Below are the code and all the weights of a small trained network. Each question names an input and a class and asks about switching units off, where a switched-off unit gives its printed mean instead of its output.

import numpy as np


def w(rows, s, z=0):
    codes = np.array(rows[::2]) - 128.0
    scale = np.full(codes.shape[1], s)
    scale[-1] = z or s
    return codes * scale


def f(y):
    return np.maximum(y, 0)


def log_softmax(a):
    a = a - a.max(-1, keepdims=True)
    return a - np.log(np.exp(a).sum(-1, keepdims=True))


def net(x, mask):
    res = np.array(x, float).reshape(1, 5) / 4 @ E
    y = f(res @ A[0][:, :-1].T + A[0][:, -1])
    res = res + np.where(mask, y, B[0][:, -1]) @ B[0][:, :-1]
    return log_softmax(res[-1] @ U[:, :-1].T + U[:, -1])


A, B = {}, {}
E = w([
[62,61,185,178,170,113,128,88,206],'x0',
[145,128,135,157,110,94,73,168,142],'x1',
[193,62,88,92,150,123,48,3,127],'x2',
[127,132,116,137,118,146,137,111,128],'x3',
[153,149,130,170,125,142,126,106,111],'x4',
],0.013)
A[0] = w([
[126,142,176,132,177,145,237,147,125,162],'neuron 1',
[213,206,61,37,110,128,118,174,68,255],'neuron 2',
[188,64,93,69,147,109,37,7,119,157],'neuron 3',
[59,156,153,195,104,141,140,189,145,219],'neuron 4',
[121,139,109,163,100,167,114,166,131,114],'neuron 5',
[182,196,105,67,60,127,190,235,49,211],'neuron 6',
],0.013,0.007)
B[0] = w([
[85,148,161,97,89,123,173,117,144,186],'neuron 1',
[112,177,36,139,42,170,125,102,112,247],'neuron 2',
[128,94,87,115,225,111,62,103,169,244],'neuron 3',
[2,198,166,107,135,118,179,96,141,212],'neuron 4',
[145,106,129,166,106,133,138,141,108,153],'neuron 5',
[161,130,127,147,47,132,111,91,184,252],'neuron 6',
],0.024,0.027)
U = w([
[126,168,113,132,51,128,130,142,157,176],'0',
[66,166,154,105,144,113,160,182,120,213],'1',
[150,148,159,129,146,149,127,210,33,25],'2',
[151,167,121,118,153,157,129,220,140,3],'3',
[115,126,103,105,99,116,104,189,98,23],'4',
[141,89,127,177,103,101,155,176,61,45],'5',
[138,144,7,91,122,153,51,145,115,236],'6',
[143,98,162,131,175,98,103,110,206,205],'7',
],0.012,0.0034)

Each question gives the input, the list of numbers given to net, and the class t.
The units are the neurons (one row each of A and B). Each row of codes is followed by its name. A weight is (code - 128) times the scale printed after its matrix; where a second scale follows, it is the last column's (A, B and U).
mask holds one flag per neuron, in row order. A switched-off neuron (its flag False) gives its mean, the last column of its row in B, instead of its output. The means were averaged over made-up inputs and are rounded, as every weight is.
A unit's drop is (log p(t) with every unit on - log p(t) with that unit switched off) / (log p(t) with every unit on - log p(t) with every unit switched off).
most important unit: the unit with the biggest drop
k most important neurons: the k neurons with the biggest drops, biggest first
drop when u is switched off: that unit's drop, to one decimal
input [0,7,1,0,-2], class 6: most important unit	neuron 4
input [1,-8,-2,-6,2], class 1: 3 most important neurons	[neuron 2; neuron 6; neuron 3]
input [8,7,1,3,5], class 7: 2 most important neurons	[neuron 2; neuron 1]
input [1,-2,-8,-5,-1], class 1: 2 most important neurons	[neuron 4; neuron 2]
input [-8,2,0,0,-3], class 0: 2 most important neurons	[neuron 3; neuron 6]
input [2,-3,-7,-2,7], class 1: 2 most important neurons	[neuron 4; neuron 2]
input [2,-2,7,-6,5], class 7: drop when neuron 2 is switched off	1.4
input [7,8,5,-2,1], class 7: drop when neuron 2 is switched off	1.8
input [6,-6,2,-3,8], class 7: drop when neuron 2 is switched off	1.4
input [5,4,-2,7,-2], class 1: drop when neuron 6 is switched off	0.1
